Below is a small trained network, with its code and all its weights. Each question gives an input and a target symbol and asks what happens when units are switched off, that is, made to give their printed mean instead of their output.

import numpy as np


def w(rows, s, z=0):
    codes = np.array(rows[::2]) - 128.0
    scale = np.full(codes.shape[1], s)
    scale[-1] = z or s
    return codes * scale


def norm(h):
    return h / np.sqrt((h * h).mean(-1, keepdims=True) + 1e-5)


def f(y):
    return y / 2 * (1 + np.tanh(0.7978845608 * (y + 0.044715 * y**3)))


def softmax(a):
    e = np.exp(a - a.max(-1, keepdims=True))
    return e / e.sum(-1, keepdims=True)


def log_softmax(a):
    a = a - a.max(-1, keepdims=True)
    return a - np.log(np.exp(a).sum(-1, keepdims=True))


def net(x, mask):
    ids = ['αγδεζθλξτψ'.index(c) for c in x.split()]
    T = len(ids)
    res = E[ids] + P[:T]
    u = 0
    for l in range(3):
        r = norm(res)
        for j in range(2):
            rows = slice(4 * j, 4 * j + 4)
            q, k, v = (r @ M[l][rows].T for M in (Q, K, V))
            z = softmax(np.where(np.tri(T) > 0, q @ k.T / 4**0.5, -1e9)) @ v
            o = O[l][rows]
            res = res + np.where(mask[u + j], z, o[:, -1]) @ o[:, :-1]
        u += 2
        y = f(norm(res) @ A[l][:, :-1].T + A[l][:, -1])
        res = res + np.where(mask[u : u + 8], y, B[l][:, -1]) @ B[l][:, :-1]
        u += 8
    return log_softmax(norm(res)[-1] @ U[:, :-1].T + U[:, -1])


Q, K, V, O, A, B = {}, {}, {}, {}, {}, {}
E = w([
[130,237,65],'α',
[156,57,195],'γ',
[136,56,45],'δ',
[38,114,44],'ε',
[95,93,145],'ζ',
[59,40,174],'θ',
[135,5,7],'λ',
[155,65,232],'ξ',
[183,213,158],'τ',
[87,116,70],'ψ',
],0.018)
P = w([
[254,114,55],'0',
[54,87,136],'1',
[53,88,131],'2',
[52,98,134],'3',
[58,89,134],'4',
[57,94,134],'5',
[59,100,134],'6',
[61,97,134],'7',
[68,107,137],'8',
[54,92,128],'9',
],0.0081)
Q[0] = w([
[134,119,253],'0.h0',
[170,191,60],'0.h0',
[119,61,94],'0.h0',
[72,143,203],'0.h0',
[90,111,33],'0.h1',
[214,199,187],'0.h1',
[129,128,128],'0.h1',
[99,83,195],'0.h1',
],0.028)
K[0] = w([
[139,108,255],'0.h0',
[168,187,102],'0.h0',
[118,87,57],'0.h0',
[73,113,195],'0.h0',
[183,165,72],'0.h1',
[12,125,187],'0.h1',
[125,125,132],'0.h1',
[157,74,157],'0.h1',
],0.031)
V[0] = w([
[63,100,106],'0.h0',
[78,89,188],'0.h0',
[87,135,7],'0.h0',
[120,135,79],'0.h0',
[73,134,175],'0.h1',
[42,124,143],'0.h1',
[131,91,118],'0.h1',
[60,42,183],'0.h1',
],0.022)
O[0] = w([
[135,80,95,188],'0.h0',
[135,57,185,110],'0.h0',
[131,138,3,255],'0.h0',
[128,137,83,174],'0.h0',
[167,87,95,46],'0.h1',
[176,114,62,62],'0.h1',
[146,152,146,134],'0.h1',
[234,122,137,14],'0.h1',
],0.025,0.0098)
A[0] = w([
[108,72,164,91],'0.n0',
[67,112,180,60],'0.n1',
[143,144,125,91],'0.n2',
[252,202,115,97],'0.n3',
[153,64,102,131],'0.n4',
[216,254,148,2],'0.n5',
[65,105,179,98],'0.n6',
[154,151,174,56],'0.n7',
],0.027,0.0045)
B[0] = w([
[135,131,172,214],'0.n0',
[70,109,143,236],'0.n1',
[133,120,123,117],'0.n2',
[25,96,129,223],'0.n3',
[58,154,105,162],'0.n4',
[1,169,176,191],'0.n5',
[59,125,145,254],'0.n6',
[168,134,76,190],'0.n7',
],0.042,0.0053)
Q[1] = w([
[160,195,134],'1.h0',
[152,193,121],'1.h0',
[136,252,148],'1.h0',
[85,145,146],'1.h0',
[78,231,105],'1.h1',
[122,163,204],'1.h1',
[151,207,98],'1.h1',
[191,143,84],'1.h1',
],0.031)
K[1] = w([
[162,193,129],'1.h0',
[113,174,138],'1.h0',
[181,252,81],'1.h0',
[154,159,70],'1.h0',
[68,105,57],'1.h1',
[218,65,144],'1.h1',
[115,167,78],'1.h1',
[125,210,110],'1.h1',
],0.027)
V[1] = w([
[110,250,183],'1.h0',
[104,210,166],'1.h0',
[140,142,124],'1.h0',
[138,51,97],'1.h0',
[151,98,120],'1.h1',
[78,225,141],'1.h1',
[93,198,136],'1.h1',
[89,205,138],'1.h1',
],0.015)
O[1] = w([
[254,119,79,159],'1.h0',
[249,121,113,186],'1.h0',
[91,140,98,103],'1.h0',
[59,129,163,107],'1.h0',
[87,119,135,76],'1.h1',
[244,147,83,254],'1.h1',
[222,142,86,218],'1.h1',
[228,143,88,227],'1.h1',
],0.0099,0.0036)
A[1] = w([
[63,18,169,3],'1.n0',
[166,98,63,155],'1.n1',
[5,99,178,147],'1.n2',
[170,103,161,102],'1.n3',
[153,139,142,123],'1.n4',
[169,104,120,82],'1.n5',
[93,61,91,111],'1.n6',
[194,152,179,141],'1.n7',
],0.024,0.0029)
B[1] = w([
[127,238,160,203],'1.n0',
[110,100,188,184],'1.n1',
[4,103,66,253],'1.n2',
[175,85,125,137],'1.n3',
[151,105,127,122],'1.n4',
[90,142,108,123],'1.n5',
[190,132,101,173],'1.n6',
[189,82,177,137],'1.n7',
],0.038,0.016)
Q[2] = w([
[111,127,86],'2.h0',
[80,134,113],'2.h0',
[131,141,70],'2.h0',
[35,133,157],'2.h0',
[141,143,165],'2.h1',
[140,142,160],'2.h1',
[139,253,108],'2.h1',
[119,61,128],'2.h1',
],0.042)
K[2] = w([
[140,165,111],'2.h0',
[111,186,141],'2.h0',
[154,163,110],'2.h0',
[69,205,175],'2.h0',
[163,144,157],'2.h1',
[160,147,153],'2.h1',
[167,254,135],'2.h1',
[99,63,116],'2.h1',
],0.045)
V[2] = w([
[129,37,139],'2.h0',
[85,38,127],'2.h0',
[17,78,178],'2.h0',
[125,42,89],'2.h0',
[96,235,251],'2.h1',
[201,118,139],'2.h1',
[219,140,173],'2.h1',
[189,152,178],'2.h1',
],0.017)
O[2] = w([
[236,148,23,69],'2.h0',
[208,79,62,123],'2.h0',
[178,10,1,169],'2.h0',
[190,111,138,117],'2.h0',
[246,184,47,76],'2.h1',
[51,146,58,50],'2.h1',
[45,166,13,10],'2.h1',
[79,162,35,36],'2.h1',
],0.015,0.013)
A[2] = w([
[141,117,190,157],'2.n0',
[107,169,1,165],'2.n1',
[106,71,152,25],'2.n2',
[157,51,149,2],'2.n3',
[140,89,23,159],'2.n4',
[187,64,154,101],'2.n5',
[78,73,93,187],'2.n6',
[127,115,155,138],'2.n7',
],0.035,0.004)
B[2] = w([
[221,143,111,173],'2.n0',
[170,195,3,232],'2.n1',
[89,152,100,182],'2.n2',
[117,62,187,167],'2.n3',
[190,33,169,151],'2.n4',
[110,98,220,177],'2.n5',
[123,104,208,253],'2.n6',
[147,134,110,150],'2.n7',
],0.047,0.016)
U = w([
[19,120,137,165],'α',
[161,107,203,187],'γ',
[112,247,232,4],'δ',
[190,85,89,151],'ε',
[185,120,202,216],'ζ',
[132,51,106,95],'θ',
[214,214,182,88],'λ',
[98,90,172,134],'ξ',
[101,51,63,45],'τ',
[129,203,62,198],'ψ',
],0.014,0.0036)

Each question gives the input, a string of symbols that net reads in full, and the target symbol t.
The units are the heads (4 rows each of Q, K, V and O) and the neurons (one row each of A and B). Each row of codes is followed by its name. A weight is (code - 128) times the scale printed after its matrix; where a second scale follows, it is the last column's (O, A, B and U).
mask holds one flag per unit, layer by layer, with each layer's heads first. A switched-off unit (its flag False) gives its mean, the last column of its rows in O or B, instead of its output. The means were averaged over made-up inputs and are rounded, as every weight is.
A unit's drop is (log p(t) with every unit on - log p(t) with that unit switched off) / (log p(t) with every unit on - log p(t) with every unit switched off).
The circuit of an input: a set's keep is (log p(t) with only the set's units on - log p(t) with every unit switched off) / (log p(t) with every unit on - log p(t) with every unit switched off). Starting from the 12 units with the biggest drops (on a tie, the unit counted first), units are removed one at a time, each time the one whose removal leaves the highest keep (on an exact tie, the one counted first), for as long as the keep stays at least 0.8.
units of the circuit, in order: the units of the circuit, biggest drop first
k most important neurons: the k neurons with the biggest drops, biggest first
top k neurons in layer l: the k neurons of layer l with the biggest drops, biggest first
drop of u: that unit's drop, to one decimal
input δ γ λ δ ε ζ δ, target δ: units of the circuit, in order	[1.n2 2.h0 0.h0 0.n3]
input τ θ θ τ α λ, target τ: 3 most important neurons	[2.n4 2.n1 0.n5]
input γ λ τ δ θ δ ε λ, target γ: top neuron in layer 2	[2.n0]
input ζ ψ α α δ λ, target ζ: 4 most important neurons	[1.n0 1.n1 1.n2 0.n3]
input γ α ξ α γ δ, target γ: top 3 neurons in layer 1	[1.n1 1.n0 1.n2]
input δ α ζ τ θ τ α ζ γ ε, target δ: 4 most important neurons	[1.n2 2.n1 1.n0 1.n1]
input δ ξ τ τ ζ α θ ψ, target δ: 3 most important neurons	[1.n2 2.n1 1.n0]
input δ θ τ δ δ α λ, target δ: top 3 neurons in layer 1	[1.n2 1.n1 1.n0]
input ε τ λ ζ τ ε, target ε: 4 most important neurons	[1.n0 2.n4 2.n1 1.n2]
input δ λ ψ α δ γ α γ α δ, target δ: top 4 neurons in layer 1	[1.n2 1.n0 1.n1 1.n6]
input ε ε α, target ψ: 2 most important neurons	[1.n2 0.n3]
input ε λ α θ ψ, target ε: 3 most important neurons	[1.n0 2.n4 2.n1]
input γ ε α δ, target γ: top 2 neurons in layer 1	[1.n0 1.n1]
input ζ ψ δ τ τ α ε, target ζ: top neuron in layer 1	[1.n0]
input λ ζ α δ ξ θ δ θ δ ψ, target λ: top 3 neurons in layer 1	[1.n2 1.n0 1.n1]
input λ δ λ ξ τ ζ ε, target λ: 3 most important neurons	[1.n2 2.n0 1.n0]
input ε ζ τ δ α δ, target ε: top 2 neurons in layer 2	[2.n4 2.n1]
input δ λ ψ ξ δ α ε δ ε, target δ: top 2 neurons in layer 2	[2.n1 2.n6]
input δ ψ γ λ ε θ ψ, target δ: top 2 neurons in layer 0	[0.n3 0.n1]
input ψ α ε, target ψ: drop of 1.n2	0.4
input ψ τ α α α θ τ δ, target ψ: drop of 0.h0	0.9
input τ λ λ λ δ α τ τ ε, target τ: drop of 0.h1	1.5
input ψ λ δ α α θ λ, target ψ: drop of 0.h0	1.0
input γ ψ λ θ λ ψ, target γ: 3 most important neurons	[1.n0 1.n1 1.n2]
